Below are the code and all the weights of a small trained network. Each question names an input and a class and asks about switching units off, where a switched-off unit gives its printed mean instead of its output.

import numpy as np


def w(rows, s, z=0):
    codes = np.array(rows[::2]) - 128.0
    scale = np.full(codes.shape[1], s)
    scale[-1] = z or s
    return codes * scale


def f(y):
    return np.maximum(y, 0)


def log_softmax(a):
    a = a - a.max(-1, keepdims=True)
    return a - np.log(np.exp(a).sum(-1, keepdims=True))


def net(x, mask):
    res = np.array(x, float).reshape(1, 5) / 4 @ E
    y = f(res @ A[0][:, :-1].T + A[0][:, -1])
    res = res + np.where(mask, y, B[0][:, -1]) @ B[0][:, :-1]
    return log_softmax(res[-1] @ U[:, :-1].T + U[:, -1])


A, B = {}, {}
E = w([
[26,54,113,105,175,65,221,218,171,182,151],'x0',
[62,161,222,161,142,235,33,246,119,125,225],'x1',
[112,105,236,48,104,112,214,76,31,84,220],'x2',
[178,254,163,184,72,28,174,162,133,215,172],'x3',
[32,221,147,107,188,207,160,43,92,247,60],'x4',
],0.0086)
A[0] = w([
[118,129,125,148,149,138,140,116,81,151,102,65],'n1',
[52,150,194,180,167,206,56,191,101,131,191,78],'n2',
[167,192,127,168,63,40,162,122,131,235,184,39],'n3',
[36,54,92,95,205,78,214,217,167,206,143,55],'n4',
[194,73,112,151,57,56,89,158,151,36,183,56],'n5',
[181,78,80,128,127,55,193,15,128,148,57,21],'n6',
[99,149,164,127,118,176,89,199,109,121,161,6],'n7',
[134,221,173,178,83,104,116,205,92,163,179,123],'n8',
[234,201,132,141,86,191,33,30,63,89,102,76],'n9',
[86,22,91,70,164,155,89,76,103,76,62,49],'n10',
[32,232,132,98,177,198,151,47,99,194,93,75],'n11',
[73,156,145,123,155,171,124,66,69,223,86,62],'n12',
[56,39,103,115,181,223,75,125,121,76,164,104],'n13',
[95,134,136,157,130,163,143,83,131,152,127,64],'n14',
[145,71,110,97,134,200,132,106,119,96,109,105],'n15',
[118,106,243,56,99,102,199,63,3,94,237,51],'n16',
[135,150,75,167,111,128,75,145,184,135,75,202],'n17',
[150,117,32,95,122,60,195,37,114,131,77,87],'n18',
[192,55,119,143,86,122,114,218,130,58,180,52],'n19',
[137,158,44,201,164,133,52,172,231,181,87,36],'n20',
[91,145,146,142,125,167,149,94,122,201,105,39],'n21',
],0.011,0.014)
B[0] = w([
[154,121,112,131,127,111,108,165,111,126,136,137],'n1',
[143,140,118,81,73,209,70,136,168,90,220,215],'n2',
[165,232,176,214,111,99,155,119,150,76,46,215],'n3',
[65,69,201,182,150,36,87,135,128,156,201,235],'n4',
[177,111,41,43,213,80,143,159,176,138,110,237],'n5',
[126,154,140,103,86,222,45,161,176,71,181,210],'n6',
[157,134,195,106,148,183,39,163,138,54,166,158],'n7',
[139,193,151,159,75,149,181,96,175,113,101,219],'n8',
[27,56,223,199,154,24,121,168,140,173,214,222],'n9',
[158,235,161,196,97,89,142,141,126,115,58,197],'n10',
[194,98,25,69,195,75,165,156,170,130,112,227],'n11',
[176,87,75,85,151,87,147,132,164,103,112,193],'n12',
[146,225,167,182,91,125,184,90,152,127,73,219],'n13',
[166,112,131,123,144,105,123,141,116,106,124,142],'n14',
[119,184,133,136,117,103,168,112,134,129,114,172],'n15',
[79,75,80,138,105,177,91,96,13,151,37,254],'n16',
[92,110,95,103,108,157,177,95,58,184,109,233],'n17',
[143,142,163,99,84,232,109,131,154,116,205,227],'n18',
[179,94,68,80,182,104,150,138,159,140,132,222],'n19',
[95,87,107,121,114,161,66,97,1,72,50,216],'n20',
[159,100,114,113,158,104,98,168,146,105,109,155],'n21',
],0.011,0.018)
U = w([
[158,109,91,80,144,110,138,136,168,116,114,125],'0',
[129,143,143,100,99,198,106,134,164,107,161,137],'1',
[136,191,152,145,103,119,146,123,151,112,82,128],'2',
[99,98,113,111,110,158,113,121,67,115,83,108],'3',
[82,94,170,139,127,82,119,139,148,124,161,120],'4',
[98,124,123,85,92,168,254,80,136,179,168,252],'5',
[162,137,157,135,180,179,134,101,128,177,135,108],'6',
[156,123,165,118,161,168,137,90,142,162,124,108],'7',
],0.016,0.026)

Each question gives the input, the list of numbers given to net, and the class t.
The units are the neurons (one row each of A and B). Each row of codes is followed by its name. A weight is (code - 128) times the scale printed after its matrix; where a second scale follows, it is the last column's (A, B and U).
mask holds one flag per neuron, in row order. A switched-off neuron (its flag False) gives its mean, the last column of its row in B, instead of its output. The means were averaged over made-up inputs and are rounded, as every weight is.
A unit's drop is (log p(t) with every unit on - log p(t) with that unit switched off) / (log p(t) with every unit on - log p(t) with every unit switched off).
The circuit of an input: a set's keep is (log p(t) with only the set's units on - log p(t) with every unit switched off) / (log p(t) with every unit on - log p(t) with every unit switched off). Starting from the 12 units with the biggest drops (on a tie, the unit counted first), units are removed one at a time, each time the one whose removal leaves the highest keep (on an exact tie, the one counted first), for as long as the keep stays at least 0.8.
units of the circuit, in order: the units of the circuit, biggest drop first
most important unit: the unit with the biggest drop
top k neurons: the k neurons with the biggest drops, biggest first
drop of u: that unit's drop, to one decimal
input [-4,-8,4,3,-5], class 1: top 2 neurons -> [n6 n18]
input [-1,-3,2,3,5], class 0: most important unit -> n11
input [-5,-1,1,0,6], class 0: top 3 neurons -> [n11 n4 n12]
input [2,3,3,-5,5], class 0: top 4 neurons -> [n11 n3 n12 n8]
input [8,-2,-6,-2,7], class 4: top 2 neurons -> [n4 n5]
input [3,-8,-2,-5,4], class 1: top 2 neurons -> [n6 n18]
input [-1,-1,-3,-6,-5], class 2: top 2 neurons -> [n10 n13]
input [-4,7,-4,-8,3], class 2: top 3 neurons -> [n13 n10 n18]
input [0,6,-6,-7,6], class 2: top 2 neurons -> [n13 n10]
input [2,5,4,-6,0], class 2: top 4 neurons -> [n13 n18 n10 n6]
input [6,-6,6,7,-3], class 2: top 3 neurons -> [n3 n2 n9]
input [6,2,-5,4,4], class 4: top 2 neurons -> [n4 n16]
input [-1,2,0,-8,8], class 0: top 3 neurons -> [n11 n12 n3]
input [8,3,2,-6,-1], class 4: units of the circuit, in order -> [n4]
input [-5,0,-4,-4,2], class 4: top 4 neurons -> [n9 n16 n3 n8]
input [6,-7,-4,-7,-1], class 1: top 3 neurons -> [n18 n6 n3]
input [7,7,1,7,-3], class 1: top 4 neurons -> [n2 n9 n8 n7]
input [-7,-6,-8,-4,-7], class 3: drop of n17 -> 1.5
input [8,-7,0,5,4], class 4: drop of n4 -> 2.3
input [0,-1,-8,5,-4], class 3: units of the circuit, in order -> [n20]
input [-3,6,1,6,6], class 0: drop of n11 -> 1.9
input [1,-8,4,-4,5], class 1: drop of n6 -> 0.3
